Here is a tiny trained network, its code and every weight. The questions are about switching its units off for an input and a target symbol, where a switched-off unit gives its printed mean instead of its output.

import numpy as np


def w(rows, s, z=0):
    codes = np.array(rows[::2]) - 128.0
    scale = np.full(codes.shape[1], s)
    scale[-1] = z or s
    return codes * scale


def norm(h):
    return h / np.sqrt((h * h).mean(-1, keepdims=True) + 1e-5)


def f(y):
    return y / 2 * (1 + np.tanh(0.7978845608 * (y + 0.044715 * y**3)))


def softmax(a):
    e = np.exp(a - a.max(-1, keepdims=True))
    return e / e.sum(-1, keepdims=True)


def log_softmax(a):
    a = a - a.max(-1, keepdims=True)
    return a - np.log(np.exp(a).sum(-1, keepdims=True))


def net(x, mask):
    ids = ['βγεμξτ'.index(c) for c in x.split()]
    T = len(ids)
    res = E[ids] + P[:T]
    u = 0
    for l in range(2):
        r = norm(res)
        for j in range(2):
            rows = slice(3 * j, 3 * j + 3)
            q, k, v = (r @ M[l][rows].T for M in (Q, K, V))
            z = softmax(np.where(np.tri(T) > 0, q @ k.T / 3**0.5, -1e9)) @ v
            o = O[l][rows]
            res = res + np.where(mask[u + j], z, o[:, -1]) @ o[:, :-1]
        u += 2
        y = f(norm(res) @ A[l][:, :-1].T + A[l][:, -1])
        res = res + np.where(mask[u : u + 16], y, B[l][:, -1]) @ B[l][:, :-1]
        u += 16
    return log_softmax(norm(res)[-1] @ U[:, :-1].T + U[:, -1])


Q, K, V, O, A, B = {}, {}, {}, {}, {}, {}
E = w([
[99,52,171,100,103],'β',
[113,137,142,133,2],'γ',
[156,60,130,114,163],'ε',
[125,132,58,101,162],'μ',
[105,151,175,126,181],'ξ',
[194,158,149,136,115],'τ',
],0.026)
P = w([
[23,123,6,223,153],'0',
[152,94,90,2,16],'1',
[202,83,169,42,81],'2',
[200,77,194,87,124],'3',
[210,74,188,68,119],'4',
[205,73,182,85,142],'5',
[199,79,180,101,137],'6',
[197,68,175,93,142],'7',
[190,63,177,78,123],'8',
[196,74,173,102,144],'9',
[186,72,179,97,146],'10',
[199,64,162,66,122],'11',
[192,66,179,99,126],'12',
],0.0075)
Q[0] = w([
[62,79,183,58,203],'L0H0',
[152,134,174,244,136],'L0H0',
[24,133,149,177,17],'L0H0',
[78,161,171,55,174],'L0H1',
[118,134,65,114,136],'L0H1',
[78,176,2,222,240],'L0H1',
],0.037)
K[0] = w([
[117,99,227,58,211],'L0H0',
[184,33,66,121,143],'L0H0',
[217,106,126,37,6],'L0H0',
[48,57,103,137,210],'L0H1',
[179,140,103,104,109],'L0H1',
[179,130,5,35,58],'L0H1',
],0.034)
V[0] = w([
[158,112,72,199,105],'L0H0',
[172,123,152,223,158],'L0H0',
[143,115,135,156,143],'L0H0',
[82,201,116,10,175],'L0H1',
[179,66,148,212,87],'L0H1',
[147,126,133,153,112],'L0H1',
],0.011)
O[0] = w([
[144,126,25,194,121,12],'L0H0',
[87,160,149,150,190,148],'L0H0',
[116,134,134,126,155,137],'L0H0',
[163,171,74,2,99,255],'L0H1',
[95,104,176,228,134,29],'L0H1',
[120,130,140,173,133,90],'L0H1',
],0.0089,0.0074)
A[0] = w([
[108,129,120,128,148,86],'L0N0',
[90,113,181,115,146,108],'L0N1',
[136,4,114,121,149,56],'L0N2',
[105,141,135,98,195,84],'L0N3',
[140,172,112,165,152,6],'L0N4',
[193,122,140,129,122,135],'L0N5',
[120,117,96,142,130,106],'L0N6',
[144,139,130,155,108,105],'L0N7',
[87,152,58,105,157,4],'L0N8',
[111,115,67,160,125,145],'L0N9',
[151,78,127,173,96,141],'L0N10',
[63,106,166,125,86,97],'L0N11',
[94,150,121,140,53,30],'L0N12',
[110,124,85,149,127,112],'L0N13',
[172,127,123,151,140,129],'L0N14',
[122,138,137,143,123,130],'L0N15',
],0.033,0.0034)
B[0] = w([
[113,146,104,161,100,125],'L0N0',
[113,155,183,52,216,234],'L0N1',
[253,65,73,108,50,204],'L0N2',
[72,232,60,46,68,253],'L0N3',
[120,241,131,101,92,136],'L0N4',
[147,192,115,91,65,221],'L0N5',
[150,142,126,173,173,125],'L0N6',
[88,138,187,146,92,136],'L0N7',
[83,2,26,144,76,165],'L0N8',
[169,164,119,204,235,138],'L0N9',
[156,110,148,188,20,160],'L0N10',
[121,2,185,157,167,182],'L0N11',
[40,95,121,107,21,164],'L0N12',
[154,150,122,173,207,130],'L0N13',
[169,173,153,138,122,146],'L0N14',
[100,144,159,158,117,123],'L0N15',
],0.032,0.011)
Q[1] = w([
[154,124,114,196,122],'L1H0',
[95,142,133,58,122],'L1H0',
[152,120,150,146,119],'L1H0',
[182,87,133,250,140],'L1H1',
[129,116,98,89,140],'L1H1',
[147,112,91,253,121],'L1H1',
],0.047)
K[1] = w([
[135,97,139,51,77],'L1H0',
[103,153,107,197,193],'L1H0',
[138,121,147,124,121],'L1H0',
[204,73,135,73,61],'L1H1',
[133,115,103,107,142],'L1H1',
[151,77,113,73,3],'L1H1',
],0.041)
V[1] = w([
[98,69,60,132,252],'L1H0',
[8,106,189,139,160],'L1H0',
[150,201,140,61,165],'L1H0',
[56,112,53,113,16],'L1H1',
[133,80,172,100,205],'L1H1',
[58,39,127,70,117],'L1H1',
],0.024)
O[1] = w([
[154,3,179,119,133,41],'L1H0',
[145,107,130,208,16,25],'L1H0',
[59,90,62,129,115,160],'L1H0',
[125,108,100,169,232,6],'L1H1',
[57,159,171,131,75,137],'L1H1',
[51,149,148,176,192,4],'L1H1',
],0.021,0.0036)
A[1] = w([
[79,71,47,106,146,211],'L1N0',
[105,123,115,190,110,100],'L1N1',
[161,170,193,152,171,106],'L1N2',
[79,157,35,156,128,141],'L1N3',
[120,197,65,178,86,29],'L1N4',
[159,120,117,156,159,77],'L1N5',
[105,181,131,157,109,118],'L1N6',
[160,114,101,228,130,39],'L1N7',
[183,89,103,182,112,155],'L1N8',
[147,102,73,167,91,3],'L1N9',
[99,93,6,207,226,3],'L1N10',
[155,181,179,101,89,137],'L1N11',
[170,114,71,151,173,70],'L1N12',
[54,108,152,168,167,140],'L1N13',
[182,154,108,114,191,163],'L1N14',
[104,127,160,154,162,114],'L1N15',
],0.025,0.0054)
B[1] = w([
[127,92,121,153,180,226],'L1N0',
[115,82,109,138,93,135],'L1N1',
[147,110,141,171,153,154],'L1N2',
[99,107,96,138,174,195],'L1N3',
[162,114,152,208,157,183],'L1N4',
[136,161,103,102,95,133],'L1N5',
[126,150,146,157,150,160],'L1N6',
[114,97,125,11,88,140],'L1N7',
[73,160,136,76,196,156],'L1N8',
[89,186,94,91,97,147],'L1N9',
[74,76,3,154,200,180],'L1N10',
[133,131,118,188,174,249],'L1N11',
[77,134,97,140,77,149],'L1N12',
[115,188,91,123,69,151],'L1N13',
[110,114,159,143,56,181],'L1N14',
[137,160,98,114,84,131],'L1N15',
],0.054,0.013)
U = w([
[49,99,164,171,45,101],'β',
[187,182,152,253,191,254],'γ',
[47,229,176,66,221,31],'ε',
[174,32,204,97,208,190],'μ',
[80,78,7,167,231,197],'ξ',
[228,173,48,66,106,26],'τ',
],0.006,0.00075)

Each question gives the input, a string of symbols that net reads in full, and the target symbol t.
The units are the heads (3 rows each of Q, K, V and O) and the neurons (one row each of A and B). Each row of codes is followed by its name. A weight is (code - 128) times the scale printed after its matrix; where a second scale follows, it is the last column's (O, A, B and U).
mask holds one flag per unit, layer by layer, with each layer's heads first. A switched-off unit (its flag False) gives its mean, the last column of its rows in O or B, instead of its output. The means were averaged over made-up inputs and are rounded, as every weight is.
A unit's drop is (log p(t) with every unit on - log p(t) with that unit switched off) / (log p(t) with every unit on - log p(t) with every unit switched off).
The circuit of an input: a set's keep is (log p(t) with only the set's units on - log p(t) with every unit switched off) / (log p(t) with every unit on - log p(t) with every unit switched off). Starting from the 12 units with the biggest drops (on a tie, the unit counted first), units are removed one at a time, each time the one whose removal leaves the highest keep (on an exact tie, the one counted first), for as long as the keep stays at least 0.8.
units of the circuit, in order: the units of the circuit, biggest drop first
k most important neurons: the k neurons with the biggest drops, biggest first
top k neurons in layer l: the k neurons of layer l with the biggest drops, biggest first
drop of u: that unit's drop, to one decimal
input ξ ξ ξ β μ γ ξ ξ ξ τ, target γ: 2 most important neurons : L0N5, L1N4
input ε γ ε τ τ ε ξ γ, target ε: top 2 neurons in layer 0 : L0N9, L0N2
input β ξ β ξ τ β ξ β μ, target β: most important neuron : L0N1
input ξ ξ ξ ξ, target ε: units of the circuit, in order : L1N10, L0N1
input μ β ξ β μ, target μ: 2 most important neurons : L0N8, L0N13
input γ γ μ β ε τ ξ τ μ, target γ: units of the circuit, in order : L1H0, L0N12, L1N4
input τ μ μ γ γ μ τ μ ξ ξ β, target μ: 2 most important neurons : L0N11, L0N9
input γ μ ε γ ξ τ β, target γ: 3 most important neurons : L0N8, L0N12, L0N1
input μ β γ β ξ ξ ξ, target μ: units of the circuit, in order : L1H0, L0N8
input β τ μ ξ γ ε ε γ τ, target β: 3 most important neurons : L0N2, L0N1, L0N5
input τ μ ξ γ, target τ: 3 most important neurons : L0N8, L0N10, L0N4
input β μ β γ ε ε ξ μ ξ ξ ε, target β: 4 most important neurons : L0N2, L0N1, L0N11, L0N5
input ξ β ξ γ ξ τ β β τ ξ ε, target τ: 3 most important neurons : L0N2, L0N8, L1N10
input β β ξ ξ β τ μ ξ ξ, target β: 3 most important neurons : L0N2, L0N11, L0N5
input τ ξ ξ β ξ ε γ ε μ γ τ μ, target τ: 4 most important neurons : L0N9, L0N3, L1N10, L0N13
input μ β ε ξ μ μ τ γ β ε β β τ, target μ: 3 most important neurons : L0N8, L0N3, L0N9
input γ μ ξ γ, target γ: 2 most important neurons : L0N8, L0N10
input ξ τ ξ ε μ μ ε τ β γ τ, target γ: top 2 neurons in layer 0 : L0N8, L0N5
input ε μ ξ τ ξ τ ξ μ, target ε: top neuron in layer 0 : L0N9
input γ ε ε β ξ β, target γ: top neuron in layer 0 : L0N12
input γ ξ γ μ τ μ β γ, target γ: top 2 neurons in layer 0 : L0N10, L0N12
input ε ε ξ β ξ τ β ξ τ μ τ, target ε: top 2 neurons in layer 1 : L1N4, L1N0
input γ ξ ε ε ξ ε ε ξ, target γ: top 2 neurons in layer 0 : L0N12, L0N11
input τ μ ε ε ξ τ, target τ: drop of L0H0 : 1.5
input μ τ τ ξ τ, target μ: drop of L1N1 : 0.0
input τ ε μ γ τ ε γ τ ξ β γ, target τ: drop of L0N3 : -0.1
